Here is a tiny trained network, its code and every weight. The questions are about switching its units off for an input and a class, where a switched-off unit gives its printed mean instead of its output.

import numpy as np


def w(rows, s, z=0):
    codes = np.array(rows[::2]) - 128.0
    scale = np.full(codes.shape[1], s)
    scale[-1] = z or s
    return codes * scale


def f(y):
    return np.maximum(y, 0)


def log_softmax(a):
    a = a - a.max(-1, keepdims=True)
    return a - np.log(np.exp(a).sum(-1, keepdims=True))


def net(x, mask):
    res = np.array(x, float).reshape(1, 3) / 4 @ E
    y = f(res @ A[0][:, :-1].T + A[0][:, -1])
    res = res + np.where(mask, y, B[0][:, -1]) @ B[0][:, :-1]
    return log_softmax(res[-1] @ U[:, :-1].T + U[:, -1])


A, B = {}, {}
E = w([
[18,57,115,211,189,100,49,76,78],'x0',
[135,7,155,130,127,224,79,205,217],'x1',
[120,96,109,135,38,10,160,208,107],'x2',
],0.011)
A[0] = w([
[122,154,137,108,158,231,108,109,169,163],'n1',
[129,111,184,115,139,183,101,159,144,183],'n2',
[144,113,130,75,53,142,177,166,168,210],'n3',
[154,150,129,112,195,143,95,68,100,190],'n4',
[147,122,164,104,157,247,102,86,135,151],'n5',
[85,153,136,201,152,116,95,75,93,159],'n6',
[135,119,154,130,139,118,137,126,132,56],'n7',
[97,68,119,190,145,100,93,133,115,121],'n8',
[133,200,111,75,96,71,151,96,86,237],'n9',
[93,115,89,138,141,100,91,133,121,48],'n10',
[84,134,89,154,155,126,65,37,80,245],'n11',
[66,153,109,127,159,107,111,107,67,32],'n12',
[160,142,129,106,100,134,135,185,131,127],'n13',
[187,125,122,157,153,147,137,157,151,122],'n14',
[137,113,111,134,124,147,131,145,164,39],'n15',
[122,156,144,91,203,184,164,80,115,150],'n16',
[139,180,114,115,127,37,186,122,89,176],'n17',
[126,57,171,182,181,134,78,155,111,190],'n18',
[154,113,153,130,64,114,110,202,138,208],'n19',
[55,73,75,208,135,93,99,126,93,109],'n20',
[86,73,123,150,116,143,80,149,146,254],'n21',
],0.014,0.0039)
B[0] = w([
[145,122,122,167,161,125,64,59,174,224],'n1',
[144,109,114,94,192,142,101,123,155,202],'n2',
[119,136,85,72,121,145,99,174,73,240],'n3',
[145,166,142,180,116,141,161,130,155,200],'n4',
[125,132,115,136,153,114,73,62,197,236],'n5',
[122,83,141,154,131,117,198,134,113,210],'n6',
[128,138,120,117,148,121,137,128,126,128],'n7',
[134,143,222,114,113,120,171,120,148,200],'n8',
[96,127,4,155,105,127,159,153,113,251],'n9',
[113,128,183,138,105,115,142,114,117,162],'n10',
[87,109,179,177,198,119,194,161,137,235],'n11',
[94,74,106,139,201,125,164,160,96,186],'n12',
[133,122,106,105,105,112,112,126,109,193],'n13',
[128,100,107,131,131,148,87,131,112,168],'n14',
[128,126,115,100,155,168,111,133,114,156],'n15',
[177,173,99,195,96,148,118,99,151,208],'n16',
[90,169,84,164,83,66,159,141,75,248],'n17',
[112,137,166,100,124,120,115,105,156,214],'n18',
[121,104,139,88,82,103,89,164,84,219],'n19',
[79,152,193,101,98,109,164,81,119,223],'n20',
[130,109,187,86,115,131,126,115,135,210],'n21',
],0.013,0.018)
U = w([
[166,160,113,182,173,130,92,38,220,252],'0',
[80,128,72,195,167,60,245,135,77,77],'1',
[78,103,238,103,143,70,174,79,141,211],'2',
[119,188,32,85,9,42,131,169,60,64],'3',
[141,48,99,40,181,123,19,98,160,165],'4',
[145,146,11,120,112,124,87,70,120,137],'5',
[166,40,108,1,126,154,122,209,99,40],'6',
],0.0088,0.0019)

Each question gives the input, the list of numbers given to net, and the class t.
The units are the neurons (one row each of A and B). Each row of codes is followed by its name. A weight is (code - 128) times the scale printed after its matrix; where a second scale follows, it is the last column's (A, B and U).
mask holds one flag per neuron, in row order. A switched-off neuron (its flag False) gives its mean, the last column of its row in B, instead of its output. The means were averaged over made-up inputs and are rounded, as every weight is.
A unit's drop is (log p(t) with every unit on - log p(t) with that unit switched off) / (log p(t) with every unit on - log p(t) with every unit switched off).
The circuit of an input: a set's keep is (log p(t) with only the set's units on - log p(t) with every unit switched off) / (log p(t) with every unit on - log p(t) with every unit switched off). Starting from the 12 units with the biggest drops (on a tie, the unit counted first), units are removed one at a time, each time the one whose removal leaves the highest keep (on an exact tie, the one counted first), for as long as the keep stays at least 0.8.
circuit, biggest first: the units of the circuit, biggest drop first
top k neurons: the k neurons with the biggest drops, biggest first
drop of u: that unit's drop, to one decimal
input [-2,1,2], class 3: circuit, biggest first : n11
input [-6,-5,-6], class 5: top 3 neurons : n9, n11, n8
input [-1,2,-2], class 0: top 2 neurons : n19, n3
input [-7,-6,-5], class 3: top 3 neurons : n17, n9, n2
input [2,5,-3], class 0: top 2 neurons : n3, n19
input [2,7,-4], class 0: top 2 neurons : n3, n1
input [-4,6,2], class 6: top 2 neurons : n3, n19
input [-8,5,-6], class 4: top 2 neurons : n3, n2
input [-3,-4,-2], class 3: top 3 neurons : n11, n6, n12
input [-6,3,1], class 6: drop of n3 : 0.1
input [5,6,-3], class 2: drop of n21 : 0.1
input [-1,1,1], class 6: drop of n9 : 0.2
input [-7,-5,-7], class 0: drop of n1 : 0.9
input [3,-1,0], class 2: circuit, biggest first : n9
